Tuf: [ 18.3   8.7  20.0 -22.0  72.3  57.3  -0.8 -38.2  60.2   7.3 -19.5  -6.1
 -28.4 -24.7  41.5  22.0  64.7  75.1 -13.7 -90.2  15.6  50.4  34.0  13.9
 -73.1 -64.0  40.7 -74.7  30.8]
zodar: [  8.2 -23.2   6.3  23.8 -49.0 -24.2  11.4  44.5 -41.1  11.0  -5.1  -9.2
  42.0  30.2 -21.2 -28.1 -49.7 -60.2  30.2 -10.5 -31.4 -25.4   3.8 -23.5
 -27.7   0.9  -9.7 -10.3   6.9]
Lozel: [-25.0  -1.5 -16.7 -26.3 -19.2 -22.4 -11.7 -14.6 -24.2   2.9 -22.4   2.2
 -20.3 -17.5 -26.4  -1.8 -13.2 -15.7 -22.4   2.9 -28.3 -28.6  -7.4 -22.0
 -10.7   6.1 -18.6   1.4  -4.5]
nasut: [ 0.1 -1.6 -0.1 -4.7 -1.0 -1.8 -1.2 -0.4 -5.5  2.3 -1.7  0.3  0.1 -2.3
 -2.1 -0.7 -2.9 -3.3 -0.9  3.0 -2.7 -2.5 -0.7 -3.6  0.5  1.2 -2.4  1.1
 -1.8]
Fevuk: [ 0.1 -1.6 42.5 -4.7 -1.0 -1.8 -1.2 -0.4 -5.5  2.3 -1.7  0.3  0.1 -4.7
 -2.1 -0.7 -2.9 -3.3 -0.9  3.0 -2.7 -2.5 -0.7 -3.6  0.5  1.2 -2.4  1.1
 -1.8]
Kegu: [ 0.1 -1.6 -0.1 -4.7 -1.0 -1.8 -1.2 -0.4 -5.5  2.3 -1.7  0.3  0.1 -2.3
 -2.1 -0.7 -2.9 -3.3 -0.9  3.0 -2.7 -2.5 -0.7 -3.6  0.5  1.2 -2.4  1.1
  8.5]
paz: [ -1.1  13.0 -42.4 -32.2  40.1 -20.8 -48.9 -53.9 -15.8  24.9   3.4  12.5
 -33.9 -52.4  26.4  14.8   1.8  20.9 -32.2  -1.5  -0.5   3.9  41.4 -41.5
 -51.3 -10.6  47.9 -47.9   6.2]
baze: [ -6.9  10.0  -4.2 -10.4   5.8  -1.7  -2.5  -8.9   0.5  -3.1   8.4   9.6
 -10.7  -8.1  -2.1  10.5   7.6   8.7 -10.1  -0.8  -7.4  -5.0   9.9  -5.7
 -10.0   4.4   4.8  -2.4   9.8]
midof: [  8.2 -23.2   6.3  23.8 -49.0 -24.2  11.4  44.5 -41.1  11.0  -5.1  -9.2
  42.0  30.2 -21.2 -28.1 -49.7 -60.2  30.2  61.0   2.2 -21.0 -36.1   1.7
  66.4  34.1  -5.1  42.0 -33.9]
mib: [-35.7   6.0 -23.2 -36.1 -14.7 -23.6 -16.0 -27.8 -19.0 -28.7   6.0   6.6
 -35.9 -27.1 -29.7   5.6  -4.2  -5.1 -36.1  -9.3 -36.5 -32.4  -0.7 -26.5
 -27.4   2.6 -15.2  -8.4   4.1]
Naliv: [  8.6   4.4  -5.8  -0.4  18.5   2.3  -9.6 -10.2   4.1  13.6   0.6   3.1
  -2.6  -8.8  16.7   5.2   5.5  11.8  -1.2 -22.3   9.6  11.2  14.6  -4.1
 -11.0  -5.1  20.1 -14.1   3.6]
places midof: [-5.1] | 10 26
places Lozel: [-22.4] | 5 10 18

Fomen: [-54.6 -39.0 -39.1 -54.6 -54.5]
vodeg: [-16.2   4.4 -32.1 -34.5 -66.1]
Damot: [-66.0 -65.6 -66.0 -66.0 -66.0]
places Damot: [-66.0] | 0 2 3 4
places Fomen: [-39.0] | 1
q: [-54.6 -39.0 -39.1] | Fomen
q: [-66.0 -65.6 -66.0 -66.0 -66.0] | Damot
places vodeg: [-66.1] | 4

vesom: [  1.5  -9.1 -16.2  37.8 -28.0   0.8   4.7  38.2 -30.7   9.7  -7.1  -0.3
  11.8 -12.8  13.5 -20.5  15.1  -3.2   2.2 -21.6  30.3  25.7  22.1  -3.7
   0.8]
gegup: [ 30.7 -36.6 -35.7 -94.1  57.3  -7.3   4.9 -52.7  49.2 -14.3   0.7 -42.5
 -21.1  13.9 -49.4 -30.2 -20.9  20.1 -21.9  43.3 -52.8 -61.9 -28.8  -1.7
  61.8]
Gevo: [  1.2 -25.5 -15.5 -18.5  11.0  -1.5   4.6   5.8  16.7 -21.8 -21.8 -25.5
  17.3 -28.6 -35.1 -25.5  -4.0   0.3 -25.5  17.4 -15.5 -65.5   4.3 -21.8
 -21.8]
mutot: [ 44.1 -40.8  14.6   1.9  13.1  -3.1  14.8  -4.4  -7.5   3.4 -14.1  -9.9
  -8.9   5.6  23.9   1.8  16.7  -7.9  11.2 -21.1   2.2  33.3   8.4   8.4
  -1.2]
Zisi: [-72.0  16.8  -3.3 -13.8  42.9   6.8  -0.3 -69.1   9.7  42.3   7.0  36.4
 -72.0  83.1  70.6  14.6 -24.4  26.6 -72.0   5.9 -29.2  84.3  13.6  12.5
  21.9]
places Zisi: [-72.0] | 0 12 18
q: [-35.7 -94.1  57.3  -7.3   4.9 -52.7  49.2] | gegup
places vesom: [13.5] | 14
places gegup: [61.8] | 24
places Gevo: [-21.8] | 9 10 23 24

git: [-14.0 -27.5  53.2 -17.6  13.1 -47.0]
Gomuz: [-36.7 -51.8 -51.8 -51.8  -0.8 -36.7]
mura: [ -9.4 -19.4  46.3 -23.3 -16.9 -14.1]
fela: [ -2.6 -13.1  50.9 -27.9 -23.2 -44.3]
dit: [ -4.9  -5.5 -79.4 -12.6 -11.0 -11.0]
kuzab: [  2.0  -3.7  72.4 -24.5   5.7 -29.1]
sima: [  4.9  -7.8  53.4 -28.7  -3.1 -38.1]
reko: [-14.0 -27.1 -14.0 -45.5 -14.0 -14.0]
radup: [  8.0  11.0 -20.2 -27.1 -51.9 -13.7]
Vumo: [ -2.8 -18.8 -13.7 -16.2  28.9 -31.3]
melu: [  6.8   1.0 -26.5 -21.4  -1.4 -15.7]
viped: [ -7.0 -18.2 -48.0 -19.7 -23.2 -36.0]
q: [ -1.4 -15.7] | melu
q: [  8.0  11.0 -20.2 -27.1 -51.9] | radup
places Gomuz: [-51.8] | 1 2 3
places reko: [-14.0] | 0 2 4 5

Tuga: [ 77.8 -40.8  38.5  56.6  22.9  21.8  87.9  10.9  28.8 -32.6 -15.5 -40.8
 -17.2  16.1  -9.7 -16.5  35.4 -14.0]
papuz: [  2.2 -13.1  34.9  27.8  23.8 -32.9  33.9  29.3 -39.8  71.8  43.1 -94.7
 -63.8  25.4 -23.4  16.5  34.0 -55.2]
Nito: [ 42.1  22.8  51.1  73.6 -14.9  20.4  35.5 -47.1 -74.3 -24.5 -15.9   6.3
 -49.9  73.6  26.6   7.7  63.9  -4.1]
Rafuv: [ -6.0  54.7 -68.1  -6.8  -7.9  29.2 -19.4 -45.4 -59.8 -60.6 -11.4  14.2
  33.7   9.1  29.6  43.9   3.8  13.2]
kot: [ 42.1  22.8  51.1  73.6 -14.9  20.4  35.5 -47.1 -74.3 -24.5 -15.9   6.3
 -49.9  22.5  26.6  26.7  57.4 -11.0]
dufaf: [ -2.1 -30.8  23.6  -2.3  14.6 -42.4  60.4  14.7   2.1  75.0  15.0 -92.3
 -56.1  30.7   8.8  28.7  23.0 -59.8]
Maf: [ 29.4 -23.7  59.9  52.4  26.2 -15.5  46.3  19.0  38.2 -46.2  48.2   5.3
 -63.3 -39.9 -66.6 -18.8 -20.3  40.2]
gilab: [-25.3   0.9 -54.0  -9.0  22.5  33.2 -25.1 -19.6 -52.6 -38.6  60.9 -45.7
  11.1 -35.4 -61.4  17.0   3.8  49.3]
nes: [ 41.6 -38.5  43.9 -11.1  19.6 -30.5 -10.5  13.6 -38.6  43.1  58.0 -90.9
 -62.8 -19.5 -51.6 -12.2   7.3  15.8]
Binab: [-19.2  38.4 -26.0 -42.7  28.6 -33.4 -33.5  47.8  38.4 -40.7  47.6   2.2
 -13.4 -38.4 -46.5 -23.0  38.4 -38.4]
zamu: [-20.2  53.0 -69.7  -8.1  11.9  27.0 -26.3 -40.6 -60.1  38.5  -9.3  21.6
  31.7  16.2  26.8  47.7   0.6  30.3]
beze: [ 46.7  23.0  36.5  70.5 -10.0 -12.8  36.3 -29.0  -3.9   6.6   4.1   2.0
 -65.9  29.8  18.9 -18.2  53.6  -4.6]
places Binab: [38.4] | 1 8 16
q: [-20.2  53.0 -69.7  -8.1  11.9] | zamu
places Tuga: [-40.8] | 1 11
q: [ 26.2 -15.5  46.3  19.0  38.2 -46.2  48.2   5.3] | Maf
places Nito: [26.6] | 14
q: [  2.2 -13.4] | Binab

vovob: [ 74.8  -0.7 -28.2   5.4 -53.0 -36.7 -30.4 -61.1  -4.5 -62.3  33.2  24.3
   7.4  -4.5 -48.9 -32.1 -54.5 -88.5  36.6  77.2 -40.5   8.1  76.8  30.0
  82.1]
ruf: [ 41.6  17.5 -73.1  -8.8 -23.7 -13.3 -70.0   9.2   7.2   9.1  -6.8 -58.0
 -82.9 -13.2  -3.0  81.8  71.1  -7.6  89.2 -42.1   3.3 -49.6 -20.8  75.6
 -51.4]
mezak: [  5.0  -0.4   5.3 -10.1  22.9   4.4  28.3 -14.8  27.2  -3.7  27.2   6.5
   5.6  -6.3  24.9  -2.0   3.7  -4.9  53.3   1.0  37.7  -5.2  -5.2  -3.6
  -3.7]
nus: [ 18.8  -7.4  -6.6 -11.8  16.2  -2.7  30.0 -20.6   4.2  -3.3  25.0   1.5
  -1.9   1.5  -1.1   0.1  12.3  -1.5  52.8   0.5  28.1   5.2  15.5   6.4
  22.3]
nubo: [ -0.7   3.2 -11.5  -7.0   6.1   8.5  40.0 -21.9   3.9  -3.8  27.9   2.8
   8.1  20.3  -2.1  -6.1  17.4  -2.2  43.9   1.0  32.9   5.2   2.2  10.6
  28.6]
demel: [ -3.5   4.3  -2.8  -9.0  17.6   7.7  27.2 -21.4  -1.4   8.7  17.0   7.9
  16.0  12.5   4.7  -2.0  19.2  -4.7  41.8  -7.0  23.5  -6.8   8.6   2.3
  20.6]
Nefo: [ -3.5 -11.7   5.5  -9.0  17.6   7.7  27.2 -21.4  -1.4   8.7  17.0   7.9
  16.0 -46.5   4.7  -2.0  19.2  -4.7  41.8  -7.0  23.5  -6.8   8.6   2.3
  20.6]
places mezak: [-3.6] | 23
places mezak: [-3.7] | 9 24

dag: [ 24.4  16.8  12.9 -21.9 -27.2  -8.8 -11.1   8.7  -3.7   9.8 -11.4   9.3
  24.7  11.5  13.0 -16.3 -28.9   3.0  -4.1  15.5  -8.4 -14.5   0.3  14.3
   1.8  13.5  16.7  35.8  -3.8 -29.5  -0.3 -22.5  -7.2  10.9 -23.8  -5.1
   0.2  -0.9  18.7  -2.0  40.9 -10.6  -5.1  -4.7   5.5 -35.2   6.6  -4.6
  46.6   7.7   5.0  -0.8  -6.0   9.7]
Pegu: [ 24.6  11.2  18.7 -14.1 -31.3 -11.5  -6.3   9.1  -2.2   2.2 -14.9   4.3
  21.8   8.0  11.9 -11.1   5.7  -4.2  -0.8 -14.1  10.9 -15.3  -2.0   4.6
  -0.5  14.1  20.1  33.5  -0.6 -20.0  -8.5 -26.9  -3.1  18.7 -20.2 -13.0
  -2.6  -2.9  12.4   0.5  43.9  -1.5  -7.1  -1.2   0.8 -31.4  19.6   1.4
  35.3   4.3   5.1  -4.5  -6.5   8.4]
Liro: [ 17.8   0.0  21.5   0.9 -28.1 -12.0   2.3   7.0   0.6  -9.3 -15.5  -4.2
  11.3   0.7   6.9  -0.5   5.7  -4.2 -14.1  10.9  -0.8 -12.1  -4.6 -10.5
  -3.6  10.8  19.1  20.8   4.1  -0.8 -17.8 -25.5   3.7  24.4  -9.3  -5.1
   0.2  -4.9  -0.1   3.8  35.5  11.8  -8.0   4.2  -6.2 -17.0  32.4   9.6
   9.1  -1.8   3.9  -8.3  -5.2   4.2]
fopu: [ 10.2  38.8 -26.4 -53.0  10.4  10.9 -31.8   1.7 -10.3  46.9  14.1  32.5
  27.8  25.0  11.9 -36.4 -81.8  17.9  27.1   7.4 -17.4  -1.8  12.7  60.6
  13.6   3.1 -11.2  28.5 -19.5 -66.3  45.8  14.3 -26.5 -38.4 -31.0  41.4
  15.9  10.6  43.4 -14.7   2.0 -55.2   9.0 -21.9  28.9 -37.0 -69.2 -35.7
  84.2  22.6   1.4  19.7  -0.4  11.5]
q: [ 24.4  16.8  12.9 -21.9 -27.2  -8.8 -11.1   8.7  -3.7   9.8 -11.4   9.3
  24.7  11.5  13.0 -16.3 -28.9   3.0  -4.1  15.5  -8.4 -14.5   0.3  14.3
   1.8  13.5  16.7  35.8  -3.8 -29.5  -0.3 -22.5  -7.2  10.9 -23.8  -5.1
   0.2  -0.9  18.7  -2.0  40.9 -10.6  -5.1  -4.7   5.5 -35.2   6.6  -4.6
  46.6   7.7   5.0  -0.8  -6.0   9.7] | dag
q: [  5.7  -4.2 -14.1  10.9  -0.8] | Liro
q: [20.1 33.5] | Pegu

